Below is a small trained network, with its code and all its weights. Each question gives an input and a class and asks what happens when units are switched off, that is, made to give their printed mean instead of their output.

import numpy as np


def w(rows, s, z=0):
    codes = np.array(rows[::2]) - 128.0
    scale = np.full(codes.shape[1], s)
    scale[-1] = z or s
    return codes * scale


def f(y):
    return y / 2 * (1 + np.tanh(0.7978845608 * (y + 0.044715 * y**3)))


def log_softmax(a):
    a = a - a.max(-1, keepdims=True)
    return a - np.log(np.exp(a).sum(-1, keepdims=True))


def net(x, mask):
    res = np.array(x, float).reshape(1, 6) / 4 @ E
    y = f(res @ A[0][:, :-1].T + A[0][:, -1])
    res = res + np.where(mask, y, B[0][:, -1]) @ B[0][:, :-1]
    return log_softmax(res[-1] @ U[:, :-1].T + U[:, -1])


A, B = {}, {}
E = w([
[76,77,105,99,198,215,147,71,115,62],'x0',
[121,174,134,165,156,109,124,187,78,203],'x1',
[110,162,87,85,90,211,96,53,40,204],'x2',
[48,245,135,66,90,77,3,112,114,113],'x3',
[93,82,240,161,61,99,85,117,56,95],'x4',
[200,140,77,65,115,78,144,132,124,145],'x5',
],0.0056)
A[0] = w([
[70,141,195,115,72,131,67,90,27,132,186],'N0',
[48,119,118,122,178,232,112,59,119,81,178],'N1',
[121,156,177,160,78,117,87,133,60,201,199],'N2',
[154,70,172,199,156,82,184,201,157,75,194],'N3',
[54,159,112,97,160,158,55,96,58,121,192],'N4',
[55,173,164,87,71,107,3,94,58,110,224],'N5',
[127,107,191,174,161,52,140,203,153,80,200],'N6',
[66,202,99,43,109,94,29,93,144,85,191],'N7',
[189,159,43,114,179,160,176,144,125,216,200],'N8',
[126,239,69,119,148,111,82,147,117,202,198],'N9',
[105,134,211,160,53,111,87,128,61,161,152],'N10',
[144,202,65,142,173,135,138,175,123,222,161],'N11',
[142,87,171,177,155,59,159,198,153,88,181],'N12',
[118,130,187,164,122,23,111,182,165,89,252],'N13',
[138,93,194,186,161,82,166,190,153,76,185],'N14',
[240,95,58,68,129,124,188,134,124,157,168],'N15',
[211,175,60,81,122,79,127,146,177,164,235],'N16',
[130,76,195,200,160,81,154,194,141,82,196],'N17',
[37,107,139,146,173,223,125,63,119,85,200],'N18',
[221,84,99,102,139,96,179,145,152,126,213],'N19',
[172,38,84,111,141,233,209,82,143,121,194],'N20',
[144,50,160,194,154,123,201,169,158,95,242],'N21',
[93,102,89,103,162,249,143,62,125,107,193],'N22',
[182,47,90,113,138,240,204,90,147,117,194],'N23',
[118,171,148,98,75,36,72,132,221,80,192],'N24',
[187,37,91,106,142,220,213,85,143,117,193],'N25',
[104,109,216,170,51,147,111,113,31,156,194],'N26',
[50,122,116,128,172,234,120,62,111,98,186],'N27',
[98,98,137,177,148,211,176,94,137,130,166],'N28',
],0.0058,0.0034)
B[0] = w([
[94,56,224,123,73,159,191,55,85,151,220],'N0',
[36,58,174,82,185,209,121,170,185,42,201],'N1',
[123,125,192,182,48,130,162,128,79,203,193],'N2',
[205,45,74,131,185,87,136,142,205,156,193],'N3',
[60,105,181,73,131,181,212,138,98,111,207],'N4',
[73,108,192,67,65,121,206,63,73,127,254],'N5',
[182,75,105,78,111,52,180,153,188,175,181],'N6',
[51,182,111,24,98,96,149,108,95,71,223],'N7',
[154,200,78,213,231,198,162,160,67,170,190],'N8',
[64,203,128,101,112,125,198,196,61,157,192],'N9',
[138,78,197,174,38,127,140,64,98,190,190],'N10',
[112,191,110,156,165,157,198,216,85,189,168],'N11',
[211,65,76,100,142,61,160,148,194,172,177],'N12',
[180,101,111,62,70,21,147,122,165,172,197],'N13',
[199,17,99,102,147,71,150,161,224,175,180],'N14',
[207,169,42,182,175,132,161,80,65,162,184],'N15',
[155,227,34,118,111,89,147,139,69,156,191],'N16',
[198,12,125,116,138,86,154,147,204,175,185],'N17',
[55,17,193,100,175,198,107,188,206,66,202],'N18',
[210,144,23,160,158,91,122,101,121,157,185],'N19',
[146,136,78,239,237,172,38,72,117,68,208],'N20',
[177,56,95,173,185,112,91,133,192,127,203],'N21',
[70,118,130,137,255,245,84,127,153,22,200],'N22',
[149,140,84,248,228,171,40,74,117,72,206],'N23',
[127,166,81,43,55,17,67,101,146,105,187],'N24',
[164,139,79,240,214,156,44,63,116,86,208],'N25',
[128,32,223,205,84,186,120,99,112,172,205],'N26',
[28,68,179,103,191,238,120,175,170,53,199],'N27',
[98,93,150,189,166,178,52,166,189,75,164],'N28',
],0.0056,0.0074)
U = w([
[197,60,107,121,131,63,150,174,217,169,233],'0',
[101,101,143,182,169,181,40,146,180,74,2],'1',
[72,108,157,40,147,165,169,131,130,71,56],'2',
[114,203,103,59,63,58,102,104,125,110,143],'3',
[120,90,206,152,53,137,156,61,82,182,224],'4',
[128,207,107,152,142,146,187,253,82,198,199],'5',
[187,158,72,182,167,144,88,31,92,113,29],'6',
],0.007,0.00056)

Each question gives the input, the list of numbers given to net, and the class t.
The units are the neurons (one row each of A and B). Each row of codes is followed by its name. A weight is (code - 128) times the scale printed after its matrix; where a second scale follows, it is the last column's (A, B and U).
mask holds one flag per neuron, in row order. A switched-off neuron (its flag False) gives its mean, the last column of its row in B, instead of its output. The means were averaged over made-up inputs and are rounded, as every weight is.
A unit's drop is (log p(t) with every unit on - log p(t) with that unit switched off) / (log p(t) with every unit on - log p(t) with every unit switched off).
The circuit of an input: a set's keep is (log p(t) with only the set's units on - log p(t) with every unit switched off) / (log p(t) with every unit on - log p(t) with every unit switched off). Starting from the 12 units with the biggest drops (on a tie, the unit counted first), units are removed one at a time, each time the one whose removal leaves the highest keep (on an exact tie, the one counted first), for as long as the keep stays at least 0.8.
circuit, biggest first: the units of the circuit, biggest drop first
unit that matters most: the unit with the biggest drop
k most important neurons: the k neurons with the biggest drops, biggest first
drop when u is switched off: that unit's drop, to one decimal
input [-5,-2,8,3,-2,3], class 5: unit that matters most	N9
input [-7,-6,8,-8,6,-7], class 1: circuit, biggest first	N28, N5
input [-6,1,-3,8,1,-5], class 3: 2 most important neurons	N24, N7
input [-5,8,6,6,-2,-3], class 4: 3 most important neurons	N5, N0, N10
input [-7,-5,-7,6,7,8], class 3: 2 most important neurons	N24, N7
input [-8,7,-3,6,-1,-5], class 3: 2 most important neurons	N24, N13
input [0,-4,-8,8,-1,-7], class 3: circuit, biggest first	N24, N7
input [-4,2,-3,0,-8,-6], class 5: 2 most important neurons	N11, N8
input [0,7,-3,7,-7,2], class 5: 3 most important neurons	N11, N9, N8
input [-3,8,5,3,-4,-7], class 5: 2 most important neurons	N11, N9
input [5,5,-7,7,6,-4], class 4: 3 most important neurons	N5, N0, N10
input [0,-4,5,6,-2,6], class 3: drop when N24 is switched off	0.1
input [6,7,7,5,-6,6], class 5: drop when N4 is switched off	0.0
input [-1,-6,-8,7,8,4], class 0: circuit, biggest first	N13
input [0,-4,-1,0,7,-4], class 4: drop when N0 is switched off	0.1
